Here is a tiny trained network, its code and every weight. The questions are about switching its units off for an input and a target symbol, where a switched-off unit gives its printed mean instead of its output.

import numpy as np


def w(rows, s, z=0):
    codes = np.array(rows[::2]) - 128.0
    scale = np.full(codes.shape[1], s)
    scale[-1] = z or s
    return codes * scale


def f(y):
    return y / 2 * (1 + np.tanh(0.7978845608 * (y + 0.044715 * y**3)))


def softmax(a):
    e = np.exp(a - a.max(-1, keepdims=True))
    return e / e.sum(-1, keepdims=True)


def log_softmax(a):
    a = a - a.max(-1, keepdims=True)
    return a - np.log(np.exp(a).sum(-1, keepdims=True))


def net(x, mask):
    ids = ['ΘΛΞΦΨΩαγζμπστ'.index(c) for c in x.split()]
    T = len(ids)
    res = E[ids] + P[:T]
    u = 0
    for l in range(3):
        q, k, v = (res @ M[l].T for M in (Q, K, V))
        z = softmax(np.where(np.tri(T) > 0, q @ k.T / 3**0.5, -1e9)) @ v
        res = res + np.where(mask[u], z, O[l][:, -1]) @ O[l][:, :-1]
        u += 1
        y = f(res @ A[l][:, :-1].T + A[l][:, -1])
        res = res + np.where(mask[u : u + 8], y, B[l][:, -1]) @ B[l][:, :-1]
        u += 8
    return log_softmax(res[-1] @ U[:, :-1].T + U[:, -1])


Q, K, V, O, A, B = {}, {}, {}, {}, {}, {}
E = w([
[47,64,40,114,105,148,116,164,116,92,133],'Θ',
[128,74,64,140,147,230,145,76,153,200,141],'Λ',
[99,131,39,113,101,140,127,150,96,111,176],'Ξ',
[49,73,97,145,7,44,100,179,89,144,19],'Φ',
[131,145,116,103,89,28,116,152,159,244,105],'Ψ',
[187,147,67,164,107,197,93,113,101,180,67],'Ω',
[226,121,41,71,107,164,91,99,83,124,152],'α',
[147,34,130,207,176,115,52,171,165,113,175],'γ',
[135,65,221,142,78,144,158,69,87,139,82],'ζ',
[220,80,131,169,82,94,172,103,173,96,105],'μ',
[160,114,88,36,90,161,155,87,168,88,124],'π',
[153,181,128,71,54,150,142,93,125,105,59],'σ',
[157,146,242,41,131,144,102,94,139,153,112],'τ',
],0.018)
P = w([
[181,64,91,112,254,76,242,208,101,148,19],'0',
[181,72,104,118,223,81,202,181,114,132,48],'1',
[173,99,106,114,196,80,183,182,144,117,74],'2',
[166,106,102,114,167,82,138,148,155,119,82],'3',
[162,119,107,113,128,92,113,139,175,114,100],'4',
[158,123,108,111,103,89,86,123,191,113,117],'5',
[148,131,113,119,69,95,62,124,215,96,141],'6',
[148,139,110,134,57,88,42,105,223,108,147],'7',
[142,149,114,141,31,83,18,88,236,106,168],'8',
],0.009)
Q[0] = w([
[239,153,76,39,25,159,184,77,156,68,55],'0.h0',
[139,255,227,106,224,185,131,149,65,55,178],'0.h0',
[51,133,35,102,176,143,170,114,156,114,183],'0.h0',
],0.0077)
K[0] = w([
[122,249,184,33,10,149,50,53,173,115,119],'0.h0',
[79,106,141,39,254,116,252,173,87,169,59],'0.h0',
[126,177,67,157,64,87,88,195,113,151,91],'0.h0',
],0.0075)
V[0] = w([
[2,67,99,167,70,139,174,23,220,177,176],'0.h0',
[129,155,170,188,105,46,129,120,43,167,181],'0.h0',
[125,134,56,106,162,72,185,180,24,116,189],'0.h0',
],0.0046)
O[0] = w([
[112,34,191,118,160,191,128,115,208,108,63,79],'0.h0',
[105,176,94,146,17,244,182,145,156,112,162,1],'0.h0',
[108,31,132,86,3,94,158,161,180,148,210,52],'0.h0',
],0.0077,0.0035)
A[0] = w([
[150,152,220,106,91,137,170,187,206,121,70,45],'0.n0',
[82,137,87,131,48,87,71,167,160,55,215,106],'0.n1',
[105,151,234,109,64,176,243,140,201,93,124,2],'0.n2',
[76,132,173,146,114,12,131,96,130,98,163,40],'0.n3',
[88,182,98,84,154,206,153,46,133,130,184,39],'0.n4',
[134,104,64,122,124,254,208,135,167,121,200,126],'0.n5',
[174,160,114,90,144,180,180,137,114,172,89,47],'0.n6',
[186,68,136,102,162,182,103,142,72,76,110,114],'0.n7',
],0.0073,0.0056)
B[0] = w([
[146,214,99,137,139,93,92,82,151,144,137,127],'0.n0',
[166,123,104,174,158,139,144,90,149,210,114,189],'0.n1',
[135,203,103,136,166,145,65,147,58,127,164,112],'0.n2',
[183,173,114,146,1,202,123,145,95,86,133,122],'0.n3',
[185,223,92,87,108,156,117,173,124,40,141,137],'0.n4',
[130,160,66,158,183,68,146,145,137,140,172,254],'0.n5',
[60,162,123,101,182,98,146,136,62,78,136,168],'0.n6',
[91,136,105,173,177,96,171,128,146,139,111,217],'0.n7',
],0.0097,0.0038)
Q[1] = w([
[238,66,86,175,188,33,135,74,148,103,5],'1.h0',
[2,116,180,96,114,165,226,144,62,60,131],'1.h0',
[103,99,57,98,119,215,51,35,132,207,75],'1.h0',
],0.0071)
K[1] = w([
[209,172,241,105,129,162,64,32,200,77,159],'1.h0',
[125,147,94,122,161,89,200,157,111,208,140],'1.h0',
[132,123,139,142,58,169,31,107,254,227,144],'1.h0',
],0.0076)
V[1] = w([
[201,195,124,157,74,197,255,119,199,233,82],'1.h0',
[160,157,250,92,201,80,16,185,136,215,253],'1.h0',
[184,62,109,200,117,101,54,160,177,4,144],'1.h0',
],0.0041)
O[1] = w([
[111,146,170,159,157,101,105,72,131,177,114,94],'1.h0',
[149,230,109,156,159,64,142,135,254,72,120,253],'1.h0',
[188,135,134,81,135,217,154,198,100,151,120,124],'1.h0',
],0.009,0.0043)
A[1] = w([
[101,100,90,147,77,108,31,177,95,108,136,90],'1.n0',
[55,112,84,113,66,235,213,58,119,120,160,77],'1.n1',
[162,127,149,244,177,96,81,158,113,138,155,1],'1.n2',
[153,67,255,210,146,107,160,98,116,24,95,173],'1.n3',
[99,134,125,75,43,98,113,149,175,158,81,79],'1.n4',
[213,88,128,113,148,79,174,79,96,104,77,108],'1.n5',
[123,165,237,29,74,109,120,205,101,189,166,111],'1.n6',
[111,53,193,151,92,61,89,171,132,158,123,168],'1.n7',
],0.0079,0.0038)
B[1] = w([
[112,123,154,173,160,116,130,176,154,178,183,144],'1.n0',
[214,121,166,155,152,139,125,173,129,4,145,127],'1.n1',
[119,151,74,76,120,164,165,99,100,127,140,206],'1.n2',
[93,173,86,89,136,174,150,184,168,177,138,194],'1.n3',
[97,98,122,124,155,161,83,147,114,108,87,174],'1.n4',
[165,154,156,118,116,139,121,152,130,122,93,254],'1.n5',
[172,170,135,181,132,75,92,114,141,67,83,144],'1.n6',
[108,169,150,136,184,114,123,117,114,111,104,187],'1.n7',
],0.012,0.0054)
Q[2] = w([
[140,163,233,149,103,96,122,126,105,72,190],'2.h0',
[197,178,144,82,239,104,108,155,120,185,90],'2.h0',
[115,178,196,112,68,117,254,136,108,73,177],'2.h0',
],0.0097)
K[2] = w([
[116,137,72,178,195,33,254,139,52,150,166],'2.h0',
[118,173,112,84,77,177,176,26,182,17,118],'2.h0',
[124,103,140,162,221,3,234,200,55,111,93],'2.h0',
],0.0068)
V[2] = w([
[99,97,76,65,157,117,109,48,32,39,112],'2.h0',
[39,255,115,105,138,170,93,191,49,133,167],'2.h0',
[158,121,53,242,122,164,71,100,120,159,162],'2.h0',
],0.0065)
O[2] = w([
[81,81,43,90,136,154,45,82,99,134,110,64],'2.h0',
[160,175,111,216,199,136,28,146,124,196,132,107],'2.h0',
[119,67,121,142,182,17,142,198,2,181,80,4],'2.h0',
],0.0093,0.0043)
A[2] = w([
[183,85,119,214,82,9,73,93,57,45,203,234],'2.n0',
[223,94,89,158,179,144,154,57,94,120,225,94],'2.n1',
[182,111,151,153,208,166,3,144,181,133,177,253],'2.n2',
[104,102,85,95,183,97,56,185,142,114,133,46],'2.n3',
[106,108,52,93,180,178,218,136,166,192,132,33],'2.n4',
[98,239,179,189,124,162,86,43,101,54,166,56],'2.n5',
[208,148,107,58,118,96,111,116,152,71,244,69],'2.n6',
[102,80,70,166,118,232,167,147,209,130,217,176],'2.n7',
],0.0068,0.0054)
B[2] = w([
[21,171,98,98,119,139,167,165,196,171,154,149],'2.n0',
[17,136,219,166,132,133,5,151,115,188,18,176],'2.n1',
[94,152,82,124,148,142,230,135,82,101,166,248],'2.n2',
[200,101,2,78,99,144,150,104,128,124,77,146],'2.n3',
[210,118,189,134,113,102,63,125,129,68,94,214],'2.n4',
[102,55,126,102,98,142,108,145,142,96,176,194],'2.n5',
[119,82,64,97,146,213,137,164,219,200,63,184],'2.n6',
[141,137,183,85,120,53,126,128,66,104,159,218],'2.n7',
],0.0081,0.014)
U = w([
[115,32,124,136,65,71,247,119,77,106,202,221],'Θ',
[128,75,206,132,232,82,80,77,139,138,87,183],'Λ',
[124,89,152,99,49,58,112,158,113,209,208,209],'Ξ',
[52,57,165,164,127,164,135,205,109,77,83,47],'Φ',
[123,164,122,146,147,75,135,95,167,85,117,108],'Ψ',
[156,138,92,115,89,169,126,65,10,124,146,242],'Ω',
[147,92,98,89,170,138,111,115,110,227,123,31],'α',
[169,113,134,75,172,110,148,195,53,52,172,2],'γ',
[121,139,238,141,92,159,187,112,64,144,125,176],'ζ',
[253,103,130,163,130,133,124,189,100,104,101,63],'μ',
[147,2,143,132,177,169,197,61,130,117,85,48],'π',
[118,98,157,99,38,173,102,110,58,60,130,183],'σ',
[99,102,171,156,228,180,177,86,141,166,142,103],'τ',
],0.0071,0.0066)

Each question gives the input, a string of symbols that net reads in full, and the target symbol t.
The units are the heads (3 rows each of Q, K, V and O) and the neurons (one row each of A and B). Each row of codes is followed by its name. A weight is (code - 128) times the scale printed after its matrix; where a second scale follows, it is the last column's (O, A, B and U).
mask holds one flag per unit, layer by layer, with each layer's heads first. A switched-off unit (its flag False) gives its mean, the last column of its rows in O or B, instead of its output. The means were averaged over made-up inputs and are rounded, as every weight is.
A unit's drop is (log p(t) with every unit on - log p(t) with that unit switched off) / (log p(t) with every unit on - log p(t) with every unit switched off).
The circuit of an input: a set's keep is (log p(t) with only the set's units on - log p(t) with every unit switched off) / (log p(t) with every unit on - log p(t) with every unit switched off). Starting from the 12 units with the biggest drops (on a tie, the unit counted first), units are removed one at a time, each time the one whose removal leaves the highest keep (on an exact tie, the one counted first), for as long as the keep stays at least 0.8.
circuit, biggest first: the units of the circuit, biggest drop first
k most important neurons: the k neurons with the biggest drops, biggest first
k most important neurons of layer l: the k neurons of layer l with the biggest drops, biggest first
input Ψ α Λ Ω Ξ τ Φ, target Ψ: circuit, biggest first : 1.h0
input α ζ Ψ Θ Λ γ α Λ, target μ: circuit, biggest first : 1.h0, 0.n5, 2.n4
input γ Ω γ Ω Ω Λ Ψ Ξ π, target σ: circuit, biggest first : 2.h0, 0.h0, 0.n5
input Λ ζ Λ Θ α Λ, target Ξ: circuit, biggest first : 0.h0, 1.n7, 2.h0, 2.n2
input Ψ μ Λ, target Λ: circuit, biggest first : 2.n1, 2.n4
input Λ Φ Λ, target Φ: 2 most important neurons : 2.n1, 1.n1
input τ Ψ σ π Ψ Ω Ξ Λ γ, target γ: 3 most important neurons of layer 2 : 2.n6, 2.n2, 2.n7
input Ψ Λ Λ Ψ τ Λ γ τ α, target α: circuit, biggest first : 2.h0, 0.h0, 2.n0
input μ Λ Ω Λ Ψ Φ τ, target τ: circuit, biggest first : 0.h0, 2.h0, 2.n4, 2.n2
input Ψ Λ τ τ Λ Ω γ Λ α, target μ: circuit, biggest first : 1.h0, 2.h0
input π τ Ω Ξ Λ γ Λ Λ, target μ: 2 most important neurons of layer 0 : 0.n5, 0.n4
input τ τ γ Λ Λ Ξ Λ, target Θ: circuit, biggest first : 0.h0, 2.h0
input Φ Ψ Λ Λ Λ Λ, target Λ: 2 most important neurons of layer 2 : 2.n2, 2.n4
input Ω γ Λ Ψ, target μ: 2 most important neurons of layer 0 : 0.n5, 0.n6
input Λ γ Θ τ, target τ: circuit, biggest first : 2.h0, 2.n4, 2.n7
input Λ Λ Λ γ Ω Λ γ, target μ: most important neuron of layer 1 : 1.n2
input π Ψ Λ Λ ζ Ξ τ Ξ Φ, target Φ: 3 most important neurons : 1.n4, 0.n3, 0.n7
input Ψ Ω σ, target σ: circuit, biggest first : 2.h0, 0.n5, 0.n1
input Ψ Λ Ω τ Λ, target Ψ: 2 most important neurons : 0.n5, 2.n7
input γ Λ Λ Λ Λ α, target Ξ: 2 most important neurons of layer 2 : 2.n0, 2.n2
input τ τ γ Λ Θ Λ Ω τ, target Ψ: most important neuron of layer 2 : 2.n0
input Ω Ψ τ γ Λ ζ, target τ: circuit, biggest first : 1.n3, 0.h0
input Λ π σ τ Φ ζ, target Ψ: circuit, biggest first : 1.h0, 0.n0
input τ Ξ Λ, target Ψ: circuit, biggest first : 0.n5, 1.h0
input γ Λ Ξ Φ Ψ, target Λ: 2 most important neurons : 1.n4, 1.n7
input γ Ξ Φ, target μ: 2 most important neurons : 0.n1, 1.n4
input Λ γ α ζ ζ Φ, target τ: most important neuron : 1.n3
input α σ Θ Θ, target Θ: 2 most important neurons of layer 2 : 2.n2, 2.n7
